Here is a tiny trained network, its code and every weight. The questions are about switching its units off for an input and a class, where a switched-off unit gives its printed mean instead of its output.

import numpy as np


def w(rows, s, z=0):
    codes = np.array(rows[::2]) - 128.0
    scale = np.full(codes.shape[1], s)
    scale[-1] = z or s
    return codes * scale


def f(y):
    return y / 2 * (1 + np.tanh(0.7978845608 * (y + 0.044715 * y**3)))


def log_softmax(a):
    a = a - a.max(-1, keepdims=True)
    return a - np.log(np.exp(a).sum(-1, keepdims=True))


def net(x, mask):
    res = np.array(x, float).reshape(1, 3) / 4 @ E
    y = f(res @ A[0][:, :-1].T + A[0][:, -1])
    res = res + np.where(mask, y, B[0][:, -1]) @ B[0][:, :-1]
    return log_softmax(res[-1] @ U[:, :-1].T + U[:, -1])


A, B = {}, {}
E = w([
[113,240,112,199,110,171,55,124],'x0',
[83,124,249,92,235,85,145,79],'x1',
[53,132,143,74,200,155,104,232],'x2',
],0.011)
A[0] = w([
[143,139,89,211,70,171,128,148,183],'neuron 1',
[134,82,153,136,89,84,118,153,110],'neuron 2',
[71,119,248,126,144,93,144,65,243],'neuron 3',
[109,84,112,109,95,137,124,173,229],'neuron 4',
[114,31,180,57,122,84,151,108,233],'neuron 5',
[135,72,87,125,97,73,154,146,227],'neuron 6',
[96,135,167,153,192,131,114,117,174],'neuron 7',
[146,120,136,102,109,121,137,89,101],'neuron 8',
[109,110,88,85,178,125,158,137,131],'neuron 9',
[204,157,129,177,195,74,104,98,193],'neuron 10',
[151,107,88,117,57,101,79,98,247],'neuron 11',
[73,91,167,149,190,190,90,128,163],'neuron 12',
[146,76,145,118,154,106,140,172,132],'neuron 13',
[221,167,106,217,124,166,72,176,252],'neuron 14',
[70,201,108,99,76,171,99,186,244],'neuron 15',
[96,123,121,111,170,165,86,153,130],'neuron 16',
],0.011,0.003)
B[0] = w([
[157,117,24,172,78,168,3,85,242],'neuron 1',
[179,68,114,92,101,213,149,107,143],'neuron 2',
[38,155,139,74,233,108,89,127,236],'neuron 3',
[129,48,100,153,33,107,157,133,171],'neuron 4',
[121,66,194,81,162,197,193,110,233],'neuron 5',
[194,122,174,207,79,143,169,103,184],'neuron 6',
[81,178,169,66,192,78,54,126,182],'neuron 7',
[96,11,171,107,164,153,117,67,145],'neuron 8',
[85,173,193,61,99,134,187,224,167],'neuron 9',
[165,176,136,165,196,173,133,77,176],'neuron 10',
[159,79,43,152,84,226,167,49,213],'neuron 11',
[105,193,223,34,165,54,108,185,183],'neuron 12',
[185,78,227,64,100,153,169,174,171],'neuron 13',
[173,104,111,250,107,169,70,135,254],'neuron 14',
[123,62,96,185,61,71,22,189,214],'neuron 15',
[96,176,127,85,122,88,120,191,168],'neuron 16',
],0.0078,0.014)
U = w([
[193,153,51,244,59,180,92,80,252],'0',
[116,142,112,160,108,76,93,184,28],'1',
[159,87,144,114,142,165,255,117,76],'2',
[84,191,144,124,238,89,116,80,176],'3',
],0.0092,0.0022)

Each question gives the input, the list of numbers given to net, and the class t.
The units are the neurons (one row each of A and B). Each row of codes is followed by its name. A weight is (code - 128) times the scale printed after its matrix; where a second scale follows, it is the last column's (A, B and U).
mask holds one flag per neuron, in row order. A switched-off neuron (its flag False) gives its mean, the last column of its row in B, instead of its output. The means were averaged over made-up inputs and are rounded, as every weight is.
A unit's drop is (log p(t) with every unit on - log p(t) with that unit switched off) / (log p(t) with every unit on - log p(t) with every unit switched off).
The circuit of an input: a set's keep is (log p(t) with only the set's units on - log p(t) with every unit switched off) / (log p(t) with every unit on - log p(t) with every unit switched off). Starting from the 12 units with the biggest drops (on a tie, the unit counted first), units are removed one at a time, each time the one whose removal leaves the highest keep (on an exact tie, the one counted first), for as long as the keep stays at least 0.8.
circuit, biggest first: the units of the circuit, biggest drop first
most important unit: the unit with the biggest drop
k most important neurons: the k neurons with the biggest drops, biggest first
drop when u is switched off: that unit's drop, to one decimal
input [6,1,4], class 1: most important unit	neuron 15
input [-6,8,-6], class 3: 2 most important neurons	(neuron 3; neuron 11)
input [-7,-4,-5], class 2: 4 most important neurons	(neuron 14; neuron 5; neuron 15; neuron 1)
input [3,2,-2], class 3: circuit, biggest first	(neuron 1; neuron 11)
input [-4,5,-3], class 3: 2 most important neurons	(neuron 3; neuron 11)
input [-6,-6,2], class 2: 2 most important neurons	(neuron 14; neuron 1)
input [-3,5,-8], class 2: 2 most important neurons	(neuron 5; neuron 12)
input [-2,4,-5], class 3: drop when neuron 11 is switched off	0.1
input [-1,2,-2], class 3: drop when neuron 4 is switched off	0.1
input [-3,3,-3], class 2: drop when neuron 5 is switched off	0.9
